Each row has a class, written as a number after it.
[-192  183 -211  -74 -180  193  119 -192 -151 -110 -115  118 -216 -530
   35  136  225 -378  -56 -253  133 -297 -231 -675  105  333  570 -441
  193  335   39 -292  366 -393 -345  -54 -224]	0
[ 281  165  125 -251  -43 -164 -235 -102 -197  -80  116  234 -270 -369
  156   48 -428   78  299 -198 -321  148 -614 -528  -56 -191  274 -224
  276  151 -341 -223  234 -372 -114   37 -124]	2
[ 404 -107  108   28 -164  214  205  517 -191 -202  584 -162  353   75
  186 -637 -296 -267  -76   61 -273  434 -372  155   44 -300   88 -629
 -280  304 -104  -28  140  225   70  609   45]	5
[ 481   23 -537 -119 -129   41  367  327 -135  -17  -26   86   29 -133
  -85 -739 -167  147 -103   62 -194  205 -172 -165  -39  -77  257 -191
 -315 -124 -132   87  395   50 -157  280  827]	3
[ -26  295 -123  529  -38   41  -72  -61 -224 -241  487 -200  180 -182
  282 -112 -378    3 -214    0 -346 -219   40   55    6  -68  274 -603
  461  -17 -194  -26   48  136  101   92  -54]	4
[ 199  266  509   79   14  119  -80  -97  135 -109  176 -108  376 -127
  -30  250  157  -40  102  -23 -393  151 -529 -126  143 -243  164 -344
 -455 -292 -380  -56  -24   28  -14  383  -95]	6
[ 546   83  595  -94  -65  196   44  305  139 -164   -1   52  362 -333
 -138  157  191 -218   71   -7 -121  108 -701   20  -13 -163  145  -70
 -344 -207 -137    5  323  330 -426  546  -83]	6
[-236  -23   79   98 -118 -119 -133  236 -288   57 -260 -167  268  -52
 -112 -466 -165 -348 -253   70 -206  222  -48   11   44   -4  336 -435
 -157  208   43   50  260  141 -100  359  234]	4
[  43   67 -363 -322   30  383  177  189   88 -135 -145 -167 -220  -88
  -64  111 -382   63  131 -146  -22  -21 -559 -568 -162  109 -154  685
  485   41 -224 -128  375 -262 -244  321 -388]	2
[-573  336  204 -164 -176 -351 -175 -246 -674  152 -492  -45   40   29
 -304 -222 -256 -292 -165 -196   80  -86 -237  -61  -71  280   61  474
  106  263   63 -529  206  193 -149  449  444]	8
[  54  349 -203   90  126  161  266 -218 -456 -116 -117  217 -128 -241
  -67  133  -50 -274  -84  -77  174   55 -164 -432    1   53  121 -186
  441  301 -225 -177  155 -103  -77   22   40]	7
[ 397  335  620 -102  -50  264 -224  211  367 -207  115  -43  665 -323
    7  264  -83 -250   46 -148  -64   88 -761 -224   66 -103  279 -252
 -460 -382 -219 -287  330  206  -94  702 -287]	10
[ 176  135  318 -210  -61  286  -54  431  -88  -29  167   34  459 -260
 -115 -115  113 -162  267   66 -291  -49 -532  -26  -24 -257   13 -190
  -69 -120   96   24  408  215   74  516 -385]	7
[ 262  -50  396  -72   15  419 -378   51  677 -155  325   15  470 -151
  -21 -108  -30 -234   32   48 -200  275 -469  -31   52  -90  393 -304
 -222  -41  -98 -436  329 -381 -202  812 -369]	2
[ 296  153  274 -348  -18  220  -47  226  154 -216   62  -69  294  -46
 -250  -84   48 -258   94   24  -72   13 -507  -39   65   36  288 -295
 -160 -127 -105 -196  263  -90 -230  438 -300]	8
[ 421   -6   51 -143   -8   83  383  213 -193 -233   11 -171  -38 -514
 -121 -673 -384 -470  -47   46  245 -427 -141  230  219  195   49 -692
  154   92  233 -281  203   60  147 -110   38]	5
[ 103   -9 -130 -667 -278   -4   21  226 -237  -97  144 -177  -77  -34
 -122 -552  275  -59 -101  125 -154 -137 -240  -40  104 -142 -203 -482
 -215  175 -275   29  458  299  333   23  164]	10
[ 170  -68  442 -148 -125  161   -2  108  139  -41  112  -93   27 -333
  -51   80   54 -357  306  -77  -89 -241 -430 -108  158  -98  288 -505
 -309  -65   84 -289  297   41 -365  606 -146]	0
[  75  -61  224 -441  -35  102   46  555  409 -251  217  124  438   24
  -61 -151    3 -232  155   67   66  120 -425 -225  171 -142  332 -195
  -74  -10   -7  -58  381 -322   90  455 -767]	5
[ 501  189  275 -191  -45  436 -119  433  231 -228  -48 -299  463 -184
 -209 -123 -114  -26    5   35 -293  144 -731 -232   43 -217  284 -235
 -138 -375 -294   75  454  -14 -291  548  -31]	3
[ 233   46  585 -145 -108  455 -154  162  342 -182  -28 -248  550   13
 -159  -23   -2  -30  108   -4  -97  164 -619  -86  120  -37  288  -56
 -353 -273  -74 -304  252  -38 -301  596   85]	9
[  70  339 -302   47  -34  259 -270   48 -563 -152  416  -79  107  181
  162  -19 -154 -177  254   80 -181  -46 -217 -276  213 -389 -336  130
  251 -271 -113  100  448  210   -9  491   31]	2
[-181   53    6 -232  -97  328  245 -201 -295  124 -142 -253   46 -506
   41 -109   68 -247  -53 -279  -82   24 -131  -21  -84  176  -62 -211
   92  333 -122 -242  228   33  411  -64 -140]	4
[ 279  124  184   59  -43 -318  119 -133 -402   32  136  264  -46 -240
   68 -140 -303 -376  -96 -174   32  166 -177  170  -56  254  104 -507
 -112   58  232 -182  252   52   67 -240  -59]	2
[ 137  125  528 -218 -258  254 -127  328 -214   82  240  -14  248 -120
 -152 -168  429 -127  238   39  -57 -134 -352   -5  -26 -259  -67 -224
 -267   68  -44   26  128  198  -78  249  -51]	7
[ 299 -193  393 -280 -337   96  280  691 -225  -93  121  139  176  187
   55 -435 -216 -289  126  198  125   87 -448 -321 -144 -256 -388 -498
 -533  -21  184  122  346  484  109  404   20]	8
[  16  311  105   85 -135 -277  534  420 -899   93  313  110 -142  -66
 -310  -42   13 -583   91  280   73 -178 -343  -67  165   15  -66 -685
  -40   63   42  -50  230  492 -175 -118 -488]	0
[-122  152 -203 -319  -35  176  562  114 -361  -88 -187  -15   19 -274
  -41    3 -170    9 -105  -85 -231  159 -437 -343  -35   37   29  247
  296  310 -425  -94  221  -55  -40  216 -139]	7
[  98  -39  538 -291 -201   48 -103  359   14  -70  -10  -28  369 -101
  -52    3 -188 -171  191  -11 -126  -32 -519  -67   80 -148  229 -183
 -355 -196   62   70  331  172 -286  610  -59]	4
[  -4  235   97  119  -65  320 -312   63 -358  -98 -168 -390  -52 -167
  -50 -475 -399  -84   29 -150 -427  245 -590 -207  261 -253  -96 -157
   66  219 -502  157  403   -1  -47  264  -63]	8
[  -7   75 -100 -263 -305   23 -181   88 -600  -88  287 -125   43  -26
 -106 -154 -108 -160 -323  287 -170  -93 -215 -299  158 -112 -547 -270
  -40   12 -136  396  545  339   91  -13  151]	10
[  76  -15  134 -184   92  132   64   17  -51  204 -305  147   87 -228
  -60 -197 -528  260  343   54 -351  191 -542  262  -82 -261    2  -50
 -201  -73  104  -25  382  619  102  467  223]	5
[ 235   -5  243 -146 -216  272 -146  493   31   64   59  -71  375 -217
  -63 -396  -70 -269   91   58 -343  -13 -452  113  -64 -260  201 -279
 -315 -256  171  -72  302  195 -110  614 -207]	10
[ 323  117  200 -394    0  214 -177  287  128 -218  167 -193  410   39
   13 -163 -101  -46  284  107 -323  160 -424  141   36 -177   93  -27
 -173 -246 -210  126   38  -82   81  207 -415]	5
[ 345  127  572 -159  -68   54 -275  307  150 -203 -130  -49  437 -193
 -301 -256 -135 -373  139  -75   84   52 -658   60   95 -170  340  -44
  -29 -260   -6 -145  314 -122  -46  414 -195]	3
[ 224   14  578 -280 -237  283 -313   89  -58  -21   69 -125  243 -270
  -13   70   27 -304  234   25 -210   40 -601  140  148 -399   45 -183
 -273 -250 -165   71   46  127 -155  291 -378]	9
[ 372   35  401 -362 -115   74  -85  246  195 -262  137   93  365 -141
 -216   36   32 -356   -4   18 -191   60 -774   90   69  -59  205 -319
 -342 -253   30   86  279  -10 -113  395 -544]	8
[ -70  120    8  213  -55  336  -12  135 -126   -2 -311 -206 -263 -185
   99 -241 -349 -351  -58 -153 -156  231 -654 -456  181 -198  -15 -397
   24  228 -251 -206  405  153 -104  314 -487]	0
[ 131 -134   64 -270   27  -60  526  422 -262 -211 -215  108   56   85
   40 -314 -663  -95 -194  -81  219  217  -54 -161   12   86   95  -94
  345  169   59 -145  462   80 -180  296  201]	0
[  81  160  578 -139   34  137   89  228  117 -113  -33  -68  282  -70
 -214  211   69 -121  232  -71   81  -20 -624 -193  335 -276   61 -229
 -230 -193 -179 -124  114  117   90  380 -223]	1
[-336   17  255  116 -288  141  264  -46 -416  127  503  227  349 -142
  364   88 -138 -258   93  -96 -264  120  -64 -221 -103 -219  111 -407
  -99   55  134 -240   96  -25  269  423 -253]	0
[ 241 -122  323 -198  -97  156  159  135  141 -194  330  -54  202   61
   73  122  150 -226  289  119 -257  -10 -301  -28   57 -214  -62 -240
 -446 -221  -94  122  256   82 -134  629 -200]	6
[  77  184 -420   78  171  276  305  224  239  -28  162  178  123 -234
   -8 -506 -164 -102 -117  -11   67 -303 -177   66  485  -47  220 -885
 -269    8  319 -182  223  314  163  530 -108]	7
[ 311   37  581  -45 -194   73 -184  182  164 -101  270   -8  176  -96
 -163   67   44 -257  273   19 -136   53 -695  -76  141 -240  218 -559
 -538 -206 -151   97  173   23  -79  205 -355]	10
[ 311  147  570 -174 -172  160 -400  124 -196 -234  344 -133  309  -90
  -13 -119  141  -81  210   52 -332 -230 -472   52  105 -136 -140 -308
 -122 -167   95  173  268  110  -18  143 -133]	6
[ 535  -45  557 -327   65   96   32  460  269 -219   45 -230  458 -340
 -276  176    0 -240  194  -42  -69 -120 -469  -18   51  -83  244 -305
 -155 -341   59   -6  273   46 -197  533  -60]	1
[ 228  136  301    0 -109  356 -251  150  112 -130  361 -271  519 -165
   39  357   70   13  121  104 -359 -133 -419 -167   74 -154   48 -290
 -240 -440  -27  102   27  152 -130  337 -145]	4
[ 273 -250   42   23  192  165   82 -115 -270  -32   41  275 -151  204
 -104  -21 -357 -162  168   92 -129  397 -105  -39 -208  -81 -278   -8
  380   89  339  156  448 -188  -17  216  -93]	6
[-114   -9  -25  142  -84  147  314  348 -281  329  136 -325  -66 -340
  -74 -139 -160    3 -141   24   32 -193  -49   92   14 -119 -467 -291
  149  108   93  -33 -185  553  354 -249 -298]	9
[ 251  130  515 -115  -21   33 -148  242  231 -220 -156   71  402 -290
  -92    3  -16 -325  123   -3 -226   66 -724  -17  124 -330  434 -188
 -215 -257 -175  -89   98   72 -181  607 -343]	6
[ 227   35  485  154  -59   70  147  253   24  -97  312  -86  484 -198
  123  476  176 -153  317 -102 -184   16 -379  -87  -27 -425   15 -139
 -103 -424    6   -5  164  236  245  482 -203]	3
[ 204  -49  374  -25   -7  490  -71  140  411  -29  261 -148  333    6
 -104   24  347  -87   27  -60 -111  132 -218   16  -38    2  214 -440
 -323    8   73  -79  389 -126 -178  604 -138]	9
[-137 -115  147  -47 -263  231  375  568 -384  298 -142   54  117 -103
  -99 -591 -341  -34 -148  -98  -38   86 -311  218   -8 -190 -120 -197
 -374  247  253  270  351  646  -19  491  252]	10
[ 202   38  424 -182   22  360   54  308  294  -41  147 -202  437  -25
  149   69  245   12   18 -188 -487  202 -306  111   47  -53  228 -160
 -292 -149   -2 -234  414 -138 -255  847 -350]	9
[ 124   19  526 -181 -124  270   45  236  160  -61  -75   12  311 -276
  -12   65   87 -369  360  -53  -90   66 -656  -81  213 -320  140 -381
 -448 -238  -85 -138  223  169   73  424 -557]	8
[  95   37  600  -11 -357   59 -241  303   37 -160  306 -155  472  -53
  -37 -403  116 -432   43   86 -165   34 -412   48  -85 -284  194 -300
 -317  -93 -192  -84  124   86   29  451 -231]	6
[ 299  208 -180 -170   80   78 -246  433 -386 -106   97   25  167  -82
  -52 -329 -487  228   43   11 -411  352 -691   16   81 -235  -85 -252
  182  230  -95  364  353  555  208   53 -147]	10
[-163   35 -117 -470  -97  214 -217  203 -165 -153 -254  -32  277 -265
  287 -178 -403 -137  142   57 -158   91  -41 -536  -75   61   19  -12
   67  158 -134  206  593   54  -43  307 -103]	0
[ 340  196  544  -47  -44  163 -331  310  263 -207  409 -258  520 -165
  -69  -26  336   28  114  -36 -181 -271 -327   59  242   24   84 -161
 -284 -224   54 -109  125  -98 -132  407  -78]	9
[ 214  160  344 -155  -45  504  -27  291  162 -216   42  -57  545 -121
   -3 -267  -25 -224   62   23 -202   65 -377   49  -92  -59  410 -267
    6  -63  -68 -359  334  -63  -87  684 -214]	10
[ 229  -97  420    3  -49  297 -128  391  151 -181  126 -298  505 -136
   -9    0  160 -232  233  143 -549  119 -488  -33  102  -57   87 -284
 -405 -174   56  149  375  -50 -147  559 -337]	4
[ 237  157  351 -101 -108  220 -166  286  211  -45  216  -23  217  -19
 -124  146  214  -91  188   53  -59  -33 -613 -323  -91 -162   96 -215
 -171 -230  -38 -266  240   71 -137  352 -273]	2
[  34 -100 -210 -575   -2   -1  247  434   66 -283   -7  -17  179 -107
  -18 -137 -791   55 -173  172  -94   41 -177 -229  392  202   82 -204
  152 -107 -111  296  535 -121 -301   58 -530]	8
[ 445  295  -85  -84 -101   92 -283   23 -782  -15  -35 -140  194  -86
  -22 -655 -445 -338 -225 -120 -337  292 -157  493 -291  174   69  -10
  347  -73  185  -36  139   79  -58 -199   71]	1
[ -86 -259   66 -881 -377 -134  -74  288 -203 -154 -261 -235   48 -137
  -21  -55 -130  -50  180   -6  -64   23 -526 -130   -6  -38    2  -41
  -91  202 -103   66  324  614  -11  -28  -12]	8
[  46   99 -191 -102  -29  173  483    0 -461    0  123  293  -86 -153
  123 -350 -437 -225  154 -241 -253  109 -339   -2   58  -22  356 -244
  133  165  103 -219  311 -302  -56  516 -145]	4
[-228  -63 -415 -324  -51  149 -254   -5 -193 -107  187  318   24   27
  137 -324 -122   84   60  249   -1 -221  241   14  106  157  -58   85
  465  295  388   84  457  -58  -49  129 -131]	9
[  46   97 -338  -64 -174  127  -84  -78 -433  -49   88  148 -121   -4
  -12 -495  -82 -257  -92 -111   10  189 -338 -129  -70 -182 -193  221
  106  321 -104  -38  304  131  185  375  276]	1
[ 222  136 -498  237 -203  610  322  159  -77  -82  263 -127  142 -149
  118 -529 -489  -83 -219   51  -54  -94 -272 -192   -6 -157  -91 -149
  127 -409   56 -158  587  230   49  348   72]	5
[ -97  -55 -232  -29 -313  152  182 -159 -115    2  419 -129 -174 -123
  197  278  -40 -135  168 -215 -102 -105 -224 -532 -120   50  212 -352
  -55   34  -39 -108  146 -154  -56   69 -168]	4
[-138  -28   -7    5 -202 -127  393  286 -558   -2  -18 -318  -76   94
  282 -159 -314 -412  398  -44 -251  250 -332 -107  -61 -100 -100 -343
 -293  134 -130 -187  436  773  104  341 -191]	0
[ 181  102  352 -182  -89  326 -115   28  356 -369  134 -100  377  -77
   97   90  101 -237   15  -83 -108  -63 -437 -471  184 -120  239 -411
 -292 -247 -165  -73  442 -223 -128  658 -135]	6
[ 447   64  640 -127 -225   46 -214  195   79 -262  273   75  300  193
   93  262   -2 -270   -8 -124 -213  254 -815   24   85 -292  149 -136
 -296 -413  -19  -51  167   45 -283  454 -476]	1
[-348   -9   82 -324 -129 -260    4  323 -285   67 -341 -166   85  -35
 -155 -354 -287 -518 -159   93   26   62 -287  183  206 -282   -8 -329
 -210  152 -144  120   77  614  195  392 -247]	1
[ 226  -28  146  365  -96  145  112 -205 -382   52  367  -59  -95  125
   68   52 -152   23  221  141 -303  256 -238   86 -293   49 -455   21
  -65   39   28  -51  269  454  -55   18   80]	6
[ 319  169  318 -320  -98  718  -23  331   -6 -125  290 -100  603   10
 -187  -98  103 -212  -30   13 -241  294 -761 -234  115  -85  114 -307
 -254 -133  -15 -156  535 -123 -176  728 -298]	4
[   3  151  171 -570   13  136  -96  391  177   37 -419 -239  296 -585
   31  -93 -539  -44 -189 -226   91 -158 -291 -470   83   80  144 -321
  146    7  -31 -480  211  202  -16  345 -227]	8
[-133   34   12 -523  -68  152 -169 -350  214   51  -92  243   -2 -281
  -38  367  -95 -125  178  212  141 -486 -276 -421  111   -2 -313 -388
 -354 -316  238   -4  397  343  154  246 -167]	7
[ 131   36  299 -244 -232  513 -216  252  267 -299    3 -148  350   -1
   89 -112  -88 -331  278 -162   30  107 -615 -312  136 -154  340 -130
 -360  -48 -173  -58  304  -60 -326  711 -263]	8
